Here is a tiny trained network, its code and every weight. The questions are about switching its units off for an input and a class, where a switched-off unit gives its printed mean instead of its output.

import numpy as np


def w(rows, s, z=0):
    codes = np.array(rows[::2]) - 128.0
    scale = np.full(codes.shape[1], s)
    scale[-1] = z or s
    return codes * scale


def norm(h):
    return h / np.sqrt((h * h).mean(-1, keepdims=True) + 1e-5)


def f(y):
    return y / 2 * (1 + np.tanh(0.7978845608 * (y + 0.044715 * y**3)))


def log_softmax(a):
    a = a - a.max(-1, keepdims=True)
    return a - np.log(np.exp(a).sum(-1, keepdims=True))


def net(x, mask):
    res = np.array(x, float).reshape(1, 2) / 4 @ E
    u = 0
    for l in range(2):
        y = f(norm(res) @ A[l][:, :-1].T + A[l][:, -1])
        res = res + np.where(mask[u : u + 12], y, B[l][:, -1]) @ B[l][:, :-1]
        u += 12
    return log_softmax(norm(res)[-1] @ U[:, :-1].T + U[:, -1])


A, B = {}, {}
E = w([
[254,185,116,51,228,152,104,42,170,203,148],'x0',
[137,90,209,61,83,233,164,110,167,135,163],'x1',
],0.0072)
A[0] = w([
[53,58,70,199,124,136,66,158,95,89,128,162],'L0N0',
[143,172,156,151,148,142,129,101,177,216,52,91],'L0N1',
[165,206,124,155,170,96,161,151,102,2,186,55],'L0N2',
[88,114,130,57,109,161,126,120,194,96,174,45],'L0N3',
[153,77,28,119,91,151,94,183,202,154,115,88],'L0N4',
[90,64,121,19,68,132,37,173,72,106,147,89],'L0N5',
[212,172,102,46,154,41,93,128,138,114,115,39],'L0N6',
[140,129,57,161,136,109,50,111,67,99,105,2],'L0N7',
[158,199,148,99,135,153,154,82,184,81,125,123],'L0N8',
[128,2,100,130,104,73,125,154,100,106,123,78],'L0N9',
[133,142,152,131,166,88,188,139,109,84,210,16],'L0N10',
[173,82,153,52,140,129,94,150,80,163,116,38],'L0N11',
],0.0059,0.0011)
B[0] = w([
[95,235,121,35,141,122,127,160,195,108,134,253],'L0N0',
[106,141,160,138,127,108,142,234,144,26,86,170],'L0N1',
[111,115,164,218,106,242,131,93,156,152,178,150],'L0N2',
[191,154,73,164,85,103,34,140,139,213,160,172],'L0N3',
[154,176,165,135,116,145,60,184,169,134,108,125],'L0N4',
[103,210,95,125,147,127,175,64,115,134,45,169],'L0N5',
[98,129,113,103,116,143,169,165,89,87,166,215],'L0N6',
[138,2,148,128,42,126,105,55,111,144,200,188],'L0N7',
[85,47,76,132,68,113,192,156,35,93,51,177],'L0N8',
[152,89,157,127,254,146,188,109,137,108,85,186],'L0N9',
[154,171,115,147,108,121,160,187,84,178,112,119],'L0N10',
[136,97,185,111,69,84,75,123,70,79,73,147],'L0N11',
],0.0052,0.006)
A[1] = w([
[144,151,119,200,149,70,95,149,114,84,123,95],'L1N0',
[109,178,83,163,187,107,135,93,177,140,185,109],'L1N1',
[156,126,251,145,102,171,173,85,131,189,145,86],'L1N2',
[110,176,185,133,117,184,151,121,195,152,146,120],'L1N3',
[144,147,53,175,162,27,76,109,114,147,150,13],'L1N4',
[132,163,66,203,204,96,101,129,156,146,170,26],'L1N5',
[143,182,47,116,179,123,98,48,231,211,39,43],'L1N6',
[180,125,109,177,71,75,109,146,74,104,87,42],'L1N7',
[173,113,158,59,165,80,119,91,133,125,179,249],'L1N8',
[230,161,140,119,254,97,131,118,99,150,105,37],'L1N9',
[110,127,126,184,172,56,78,86,94,153,135,22],'L1N10',
[111,192,85,87,189,174,120,16,98,176,189,156],'L1N11',
],0.0081,0.0017)
B[1] = w([
[226,114,163,78,139,238,153,86,170,168,123,201],'L1N0',
[167,55,111,128,113,137,91,130,86,190,162,213],'L1N1',
[159,98,73,134,86,157,15,80,108,161,101,222],'L1N2',
[208,100,124,152,180,103,105,144,99,157,150,224],'L1N3',
[182,148,134,83,56,184,66,126,101,147,64,240],'L1N4',
[193,110,132,107,60,163,128,133,128,125,144,209],'L1N5',
[94,59,62,179,163,57,152,151,46,106,207,164],'L1N6',
[89,66,86,143,170,78,119,163,88,152,254,163],'L1N7',
[65,160,98,212,116,102,153,174,133,128,143,253],'L1N8',
[69,181,223,150,199,103,134,132,228,80,64,249],'L1N9',
[123,111,160,88,92,187,54,23,155,188,108,180],'L1N10',
[46,93,107,121,116,112,207,172,87,101,125,225],'L1N11',
],0.0073,0.0046)
U = w([
[202,81,130,85,68,199,41,108,120,189,81,162],'0',
[62,208,190,111,189,122,200,190,177,42,48,171],'1',
[116,42,49,130,182,53,178,176,31,126,250,153],'2',
[162,185,164,147,168,96,127,91,164,146,201,9],'3',
[187,191,155,121,162,77,162,40,182,131,210,31],'4',
[206,173,156,174,160,72,161,65,191,142,196,2],'5',
[190,191,150,162,167,78,149,56,187,146,201,8],'6',
[156,190,158,130,169,89,163,47,130,154,181,28],'7',
],0.014,0.0078)

Each question gives the input, the list of numbers given to net, and the class t.
The units are the neurons (one row each of A and B). Each row of codes is followed by its name. A weight is (code - 128) times the scale printed after its matrix; where a second scale follows, it is the last column's (A, B and U).
mask holds one flag per neuron, layer by layer. A switched-off neuron (its flag False) gives its mean, the last column of its row in B, instead of its output. The means were averaged over made-up inputs and are rounded, as every weight is.
A unit's drop is (log p(t) with every unit on - log p(t) with that unit switched off) / (log p(t) with every unit on - log p(t) with every unit switched off).
The circuit of an input: a set's keep is (log p(t) with only the set's units on - log p(t) with every unit switched off) / (log p(t) with every unit on - log p(t) with every unit switched off). Starting from the 12 units with the biggest drops (on a tie, the unit counted first), units are removed one at a time, each time the one whose removal leaves the highest keep (on an exact tie, the one counted first), for as long as the keep stays at least 0.8.
units of the circuit, in order: the units of the circuit, biggest drop first
top k neurons: the k neurons with the biggest drops, biggest first
k most important neurons of layer l: the k neurons of layer l with the biggest drops, biggest first
drop of u: that unit's drop, to one decimal
input [7,-2], class 1: units of the circuit, in order -> (L1N9)
input [-4,-3], class 1: 4 most important neurons of layer 1 -> (L1N2; L1N7; L1N4; L1N6)
input [-3,1], class 2: top 2 neurons -> (L0N8; L0N1)
input [3,0], class 2: top 3 neurons -> (L0N8; L0N0; L0N9)
input [6,5], class 1: 2 most important neurons of layer 1 -> (L1N9; L1N8)
input [5,-5], class 0: top 4 neurons -> (L1N4; L0N0; L0N9; L1N5)
input [-7,-5], class 1: 2 most important neurons of layer 0 -> (L0N0; L0N3)
input [-3,3], class 2: 2 most important neurons of layer 0 -> (L0N8; L0N1)
input [3,1], class 2: top 2 neurons -> (L0N8; L0N0)
input [-6,-4], class 1: top 2 neurons -> (L0N0; L0N3)
input [-2,0], class 2: top 2 neurons -> (L1N6; L0N1)
input [-4,-4], class 0: 2 most important neurons of layer 1 -> (L1N9; L1N1)
input [8,-2], class 1: drop of L1N9 -> 0.5
input [1,-2], class 2: units of the circuit, in order -> (L0N6)
input [2,2], class 2: drop of L0N8 -> 0.1
input [4,-7], class 0: drop of L0N1 -> 0.0
input [0,0], class 2: drop of L0N11 -> 0.2
